Here is a tiny trained network, its code and every weight. The questions are about switching its units off for an input and a class, where a switched-off unit gives its printed mean instead of its output.

import numpy as np


def w(rows, s, z=0):
    codes = np.array(rows[::2]) - 128.0
    scale = np.full(codes.shape[1], s)
    scale[-1] = z or s
    return codes * scale


def norm(h):
    return h / np.sqrt((h * h).mean(-1, keepdims=True) + 1e-5)


def f(y):
    return np.maximum(y, 0)


def log_softmax(a):
    a = a - a.max(-1, keepdims=True)
    return a - np.log(np.exp(a).sum(-1, keepdims=True))


def net(x, mask):
    res = np.array(x, float).reshape(1, 8) / 4 @ E
    u = 0
    for l in range(3):
        y = f(norm(res) @ A[l][:, :-1].T + A[l][:, -1])
        res = res + np.where(mask[u : u + 8], y, B[l][:, -1]) @ B[l][:, :-1]
        u += 8
    return log_softmax(norm(res)[-1] @ U[:, :-1].T + U[:, -1])


A, B = {}, {}
E = w([
[138,152,94,167,161,232,223,53,113,185,183],'x0',
[154,119,94,71,126,84,107,120,79,153,215],'x1',
[114,253,147,66,50,93,185,148,109,86,182],'x2',
[107,123,50,171,150,142,86,131,103,114,118],'x3',
[192,141,54,157,86,141,115,166,151,93,105],'x4',
[134,104,93,143,146,129,106,102,195,96,136],'x5',
[143,181,133,155,143,91,100,107,171,142,91],'x6',
[150,153,136,72,146,123,103,106,89,48,154],'x7',
],0.012)
A[0] = w([
[82,184,187,196,196,69,156,73,72,224,67,90],'0.n0',
[135,65,175,160,166,78,66,165,223,96,65,3],'0.n1',
[137,31,177,100,36,156,184,207,91,175,130,196],'0.n2',
[151,122,88,94,134,134,43,142,91,42,85,20],'0.n3',
[237,199,85,89,57,19,105,172,117,104,135,73],'0.n4',
[116,188,156,193,34,144,220,164,212,214,134,143],'0.n5',
[160,63,2,205,147,219,122,115,141,191,153,108],'0.n6',
[61,89,231,94,158,122,63,108,221,144,147,64],'0.n7',
],0.0079,0.0025)
B[0] = w([
[54,105,208,60,202,175,94,121,65,194,70,194],'0.n0',
[127,112,161,82,231,173,148,136,67,138,222,209],'0.n1',
[16,79,191,146,117,92,175,208,61,88,145,194],'0.n2',
[73,163,127,136,139,54,179,114,221,44,61,185],'0.n3',
[190,227,173,193,128,22,112,127,224,148,38,212],'0.n4',
[214,186,103,229,92,41,155,52,186,26,120,212],'0.n5',
[255,205,66,43,207,140,250,61,145,188,72,255],'0.n6',
[170,126,180,202,154,78,169,121,116,85,66,185],'0.n7',
],0.0083,0.0092)
A[1] = w([
[140,37,69,172,172,156,96,154,182,169,95,98],'1.n0',
[152,159,70,162,10,136,75,158,169,129,131,74],'1.n1',
[116,182,83,189,18,110,117,143,158,74,62,68],'1.n2',
[114,71,7,157,146,152,79,121,141,108,119,72],'1.n3',
[78,135,45,103,54,96,66,157,200,146,117,8],'1.n4',
[145,190,55,165,72,179,154,171,81,59,140,138],'1.n5',
[161,185,94,52,86,25,80,180,113,158,126,158],'1.n6',
[193,75,37,146,172,172,71,134,139,115,137,115],'1.n7',
],0.011,0.012)
B[1] = w([
[243,201,34,8,195,170,213,65,58,182,141,181],'1.n0',
[79,73,242,179,161,2,135,244,196,60,1,155],'1.n1',
[99,100,133,172,40,133,85,215,116,96,102,217],'1.n2',
[184,232,58,79,177,144,169,99,91,117,41,142],'1.n3',
[131,114,140,153,143,158,108,132,144,158,137,135],'1.n4',
[40,106,138,126,9,96,115,155,114,36,174,197],'1.n5',
[219,155,37,151,161,161,188,65,186,98,32,254],'1.n6',
[115,147,143,156,109,167,232,64,201,95,76,190],'1.n7',
],0.009,0.0077)
A[2] = w([
[100,88,154,101,131,139,114,180,115,169,102,120],'2.n0',
[158,138,151,120,129,108,135,96,110,95,122,122],'2.n1',
[118,167,141,96,139,127,101,165,150,115,114,154],'2.n2',
[141,110,148,153,107,178,34,168,159,169,196,20],'2.n3',
[111,112,114,81,117,152,46,115,110,144,159,124],'2.n4',
[132,25,3,13,41,249,11,214,235,225,133,7],'2.n5',
[140,67,67,130,124,201,57,122,166,124,137,45],'2.n6',
[160,95,135,137,132,66,84,120,138,124,129,115],'2.n7',
],0.02,0.018)
B[2] = w([
[79,96,153,123,169,124,98,137,119,130,132,177],'2.n0',
[124,135,93,132,146,153,145,132,117,134,143,254],'2.n1',
[127,93,111,131,152,132,97,98,133,114,113,226],'2.n2',
[115,119,97,184,25,135,161,10,97,70,153,128],'2.n3',
[109,99,150,177,132,113,161,151,146,79,146,135],'2.n4',
[36,13,230,220,31,26,247,20,226,3,12,128],'2.n5',
[90,135,155,170,147,84,228,87,98,59,90,128],'2.n6',
[101,131,127,171,121,103,136,149,165,82,104,188],'2.n7',
],0.02,0.0081)
U = w([
[142,127,122,198,87,64,112,155,229,59,47,200],'0',
[52,41,177,76,182,130,48,150,73,182,110,46],'1',
[76,116,92,88,32,125,134,162,31,106,251,3],'2',
[209,170,70,91,180,206,176,73,135,169,102,235],'3',
],0.016,0.0051)

Each question gives the input, the list of numbers given to net, and the class t.
The units are the neurons (one row each of A and B). Each row of codes is followed by its name. A weight is (code - 128) times the scale printed after its matrix; where a second scale follows, it is the last column's (A, B and U).
mask holds one flag per neuron, layer by layer. A switched-off neuron (its flag False) gives its mean, the last column of its row in B, instead of its output. The means were averaged over made-up inputs and are rounded, as every weight is.
A unit's drop is (log p(t) with every unit on - log p(t) with that unit switched off) / (log p(t) with every unit on - log p(t) with every unit switched off).
The circuit of an input: a set's keep is (log p(t) with only the set's units on - log p(t) with every unit switched off) / (log p(t) with every unit on - log p(t) with every unit switched off). Starting from the 12 units with the biggest drops (on a tie, the unit counted first), units are removed one at a time, each time the one whose removal leaves the highest keep (on an exact tie, the one counted first), for as long as the keep stays at least 0.8.
units of the circuit, in order: the units of the circuit, biggest drop first
most important unit: the unit with the biggest drop
k most important neurons: the k neurons with the biggest drops, biggest first
k most important neurons of layer l: the k neurons of layer l with the biggest drops, biggest first
drop of u: that unit's drop, to one decimal
input [-2,7,7,-4,3,-1,-4,1], class 0: 2 most important neurons of layer 0 -> 0.n4; 0.n6
input [1,-6,-2,-3,-3,1,4,-3], class 3: 3 most important neurons of layer 1 -> 1.n2; 1.n1; 1.n5
input [-4,4,-5,8,-8,-1,6,6], class 1: units of the circuit, in order -> 0.n5
input [5,0,3,-5,-7,4,-7,-7], class 2: units of the circuit, in order -> 0.n2; 1.n6
input [-4,-7,-2,6,7,1,5,-3], class 3: units of the circuit, in order -> 0.n1; 1.n0
input [8,-8,5,-7,-2,-3,-2,-5], class 0: 4 most important neurons -> 0.n5; 0.n6; 0.n1; 1.n0
input [6,3,5,2,2,1,7,-3], class 0: 2 most important neurons -> 0.n5; 0.n1
input [-3,3,6,7,-4,-1,-7,3], class 0: 4 most important neurons -> 0.n6; 0.n1; 1.n6; 0.n0
input [-3,-4,-5,-8,4,4,-3,-3], class 3: 2 most important neurons -> 1.n0; 0.n0
input [2,4,-3,-7,2,-1,-5,-2], class 2: 2 most important neurons of layer 0 -> 0.n2; 0.n0
input [-6,8,-5,2,-7,5,5,-5], class 1: 4 most important neurons -> 0.n1; 0.n5; 0.n6; 0.n4
input [5,1,0,8,-3,-7,3,8], class 2: 2 most important neurons of layer 2 -> 2.n4; 2.n2
input [0,-4,4,-1,-7,-8,2,-6], class 1: 2 most important neurons of layer 0 -> 0.n0; 0.n6
input [-7,-4,5,-1,-7,-3,-4,-3], class 1: most important unit -> 0.n2
input [-2,0,-6,-3,8,-6,-1,-5], class 3: drop of 2.n4 -> 0.0
input [1,8,7,-7,0,5,-8,-8], class 0: drop of 0.n5 -> 0.5
input [-3,-5,-7,4,1,-5,7,-5], class 3: drop of 1.n0 -> 0.2
